Below are the code and all the weights of a small trained network. Each question names an input and a class and asks about switching units off, where a switched-off unit gives its printed mean instead of its output.

import numpy as np


def w(rows, s, z=0):
    codes = np.array(rows[::2]) - 128.0
    scale = np.full(codes.shape[1], s)
    scale[-1] = z or s
    return codes * scale


def f(y):
    return y / 2 * (1 + np.tanh(0.7978845608 * (y + 0.044715 * y**3)))


def log_softmax(a):
    a = a - a.max(-1, keepdims=True)
    return a - np.log(np.exp(a).sum(-1, keepdims=True))


def net(x, mask):
    res = np.array(x, float).reshape(1, 8) / 4 @ E
    y = f(res @ A[0][:, :-1].T + A[0][:, -1])
    res = res + np.where(mask, y, B[0][:, -1]) @ B[0][:, :-1]
    return log_softmax(res[-1] @ U[:, :-1].T + U[:, -1])


A, B = {}, {}
E = w([
[130,129,130,128,127,128,129,127,128,128,128],'x0',
[129,129,128,128,128,127,129,129,127,128,128],'x1',
[127,127,128,128,128,128,127,130,127,128,128],'x2',
[128,128,129,128,128,128,129,129,128,128,127],'x3',
[127,127,126,128,129,128,128,129,127,127,128],'x4',
[120,136,149,160,118,55,145,133,130,254,89],'x5',
[145,76,132,117,81,161,185,127,157,108,8],'x6',
[120,141,137,44,59,59,76,102,71,97,101],'x7',
],0.015)
A[0] = w([
[133,137,131,153,145,171,150,121,131,129,154,235],'neuron 0',
[131,136,131,70,82,22,93,117,107,160,80,2],'neuron 1',
[120,121,131,143,121,98,150,121,141,228,52,18],'neuron 2',
[132,149,136,146,132,59,107,122,124,250,185,126],'neuron 3',
[120,135,118,124,121,167,151,118,131,79,86,95],'neuron 4',
[126,134,132,77,94,54,93,128,90,96,153,124],'neuron 5',
[149,124,127,129,109,145,148,122,128,112,63,149],'neuron 6',
[136,150,129,132,150,120,87,119,121,121,229,227],'neuron 7',
[122,137,134,65,83,65,95,112,103,82,104,104],'neuron 8',
],0.024,0.0079)
B[0] = w([
[53,113,141,189,104,171,127,113,139,147,125,193],'neuron 0',
[3,140,157,132,23,102,129,110,143,96,70,251],'neuron 1',
[223,207,106,174,76,122,130,125,132,139,197,233],'neuron 2',
[86,65,148,110,231,106,120,141,128,165,76,253],'neuron 3',
[89,119,138,129,176,136,116,125,131,85,72,188],'neuron 4',
[183,239,121,142,180,128,83,119,143,30,77,235],'neuron 5',
[153,63,119,127,93,188,125,125,139,150,99,196],'neuron 6',
[131,153,122,142,24,124,158,122,120,134,214,246],'neuron 7',
[170,39,111,22,142,128,166,151,77,199,234,245],'neuron 8',
],0.026,0.033)
U = w([
[88,148,164,156,23,121,162,84,112,138,155,255],'0',
[181,181,120,104,116,120,137,112,65,73,208,178],'1',
[109,99,188,200,253,104,136,151,129,214,136,139],'2',
[73,157,197,105,179,52,102,125,92,119,93,73],'3',
[125,69,140,185,185,216,136,109,150,94,56,98],'4',
[163,44,124,49,158,174,137,128,69,88,98,2],'5',
[216,184,131,243,124,127,146,113,167,191,137,52],'6',
],0.0074,0.0041)

Each question gives the input, the list of numbers given to net, and the class t.
The units are the neurons (one row each of A and B). Each row of codes is followed by its name. A weight is (code - 128) times the scale printed after its matrix; where a second scale follows, it is the last column's (A, B and U).
mask holds one flag per neuron, in row order. A switched-off neuron (its flag False) gives its mean, the last column of its row in B, instead of its output. The means were averaged over made-up inputs and are rounded, as every weight is.
A unit's drop is (log p(t) with every unit on - log p(t) with that unit switched off) / (log p(t) with every unit on - log p(t) with every unit switched off).
The circuit of an input: a set's keep is (log p(t) with only the set's units on - log p(t) with every unit switched off) / (log p(t) with every unit on - log p(t) with every unit switched off). Starting from all 9 units, units are removed one at a time, each time the one whose removal leaves the highest keep (on an exact tie, the one counted first), for as long as the keep stays at least 0.8.
units of the circuit, in order: the units of the circuit, biggest drop first
unit that matters most: the unit with the biggest drop
top k neurons: the k neurons with the biggest drops, biggest first
drop when u is switched off: that unit's drop, to one decimal
input [-6,6,-7,-6,6,2,0,5], class 3: unit that matters most : neuron 7
input [8,-2,-5,-7,8,-4,1,-7], class 4: top 3 neurons : [neuron 1; neuron 7; neuron 2]
input [1,6,1,3,-7,2,-7,6], class 3: top 2 neurons : [neuron 3; neuron 5]
input [-7,7,-4,-4,7,2,-4,-1], class 2: top 2 neurons : [neuron 3; neuron 1]
input [2,-4,8,7,-6,1,-3,-2], class 2: top 3 neurons : [neuron 1; neuron 2; neuron 3]
input [1,0,0,3,-4,0,5,-6], class 4: top 2 neurons : [neuron 7; neuron 1]
input [7,1,-8,1,8,0,-5,6], class 1: top 3 neurons : [neuron 5; neuron 8; neuron 7]
input [4,-7,6,-2,-3,-5,1,-2], class 4: top 4 neurons : [neuron 1; neuron 8; neuron 7; neuron 2]
input [-2,-1,8,-3,0,-3,1,3], class 5: top 2 neurons : [neuron 2; neuron 7]
input [2,4,-4,5,6,-1,-8,4], class 1: top 2 neurons : [neuron 7; neuron 5]
input [0,-2,6,5,0,0,6,-5], class 4: top 2 neurons : [neuron 7; neuron 4]
input [2,-5,-7,2,2,6,1,-3], class 6: top 2 neurons : [neuron 2; neuron 8]
input [-7,1,-3,2,7,1,-3,-2], class 2: top 2 neurons : [neuron 1; neuron 2]
input [-6,3,4,-3,-5,5,-3,-3], class 2: units of the circuit, in order : [neuron 3]
input [5,7,-3,-6,5,1,5,-3], class 6: top 3 neurons : [neuron 1; neuron 3; neuron 2]
input [5,3,4,-3,2,2,-8,6], class 3: top 2 neurons : [neuron 3; neuron 5]
input [-2,5,2,6,3,-2,-8,3], class 1: drop when neuron 5 is switched off : 0.0
input [7,5,-3,3,1,6,2,-1], class 6: drop when neuron 2 is switched off : 1.5
input [2,-4,1,-6,5,1,7,-4], class 6: drop when neuron 3 is switched off : 0.5
input [8,2,-7,6,1,7,4,-4], class 6: units of the circuit, in order : [neuron 2]
input [4,-5,-1,6,-7,-8,5,8], class 5: drop when neuron 8 is switched off : 0.5
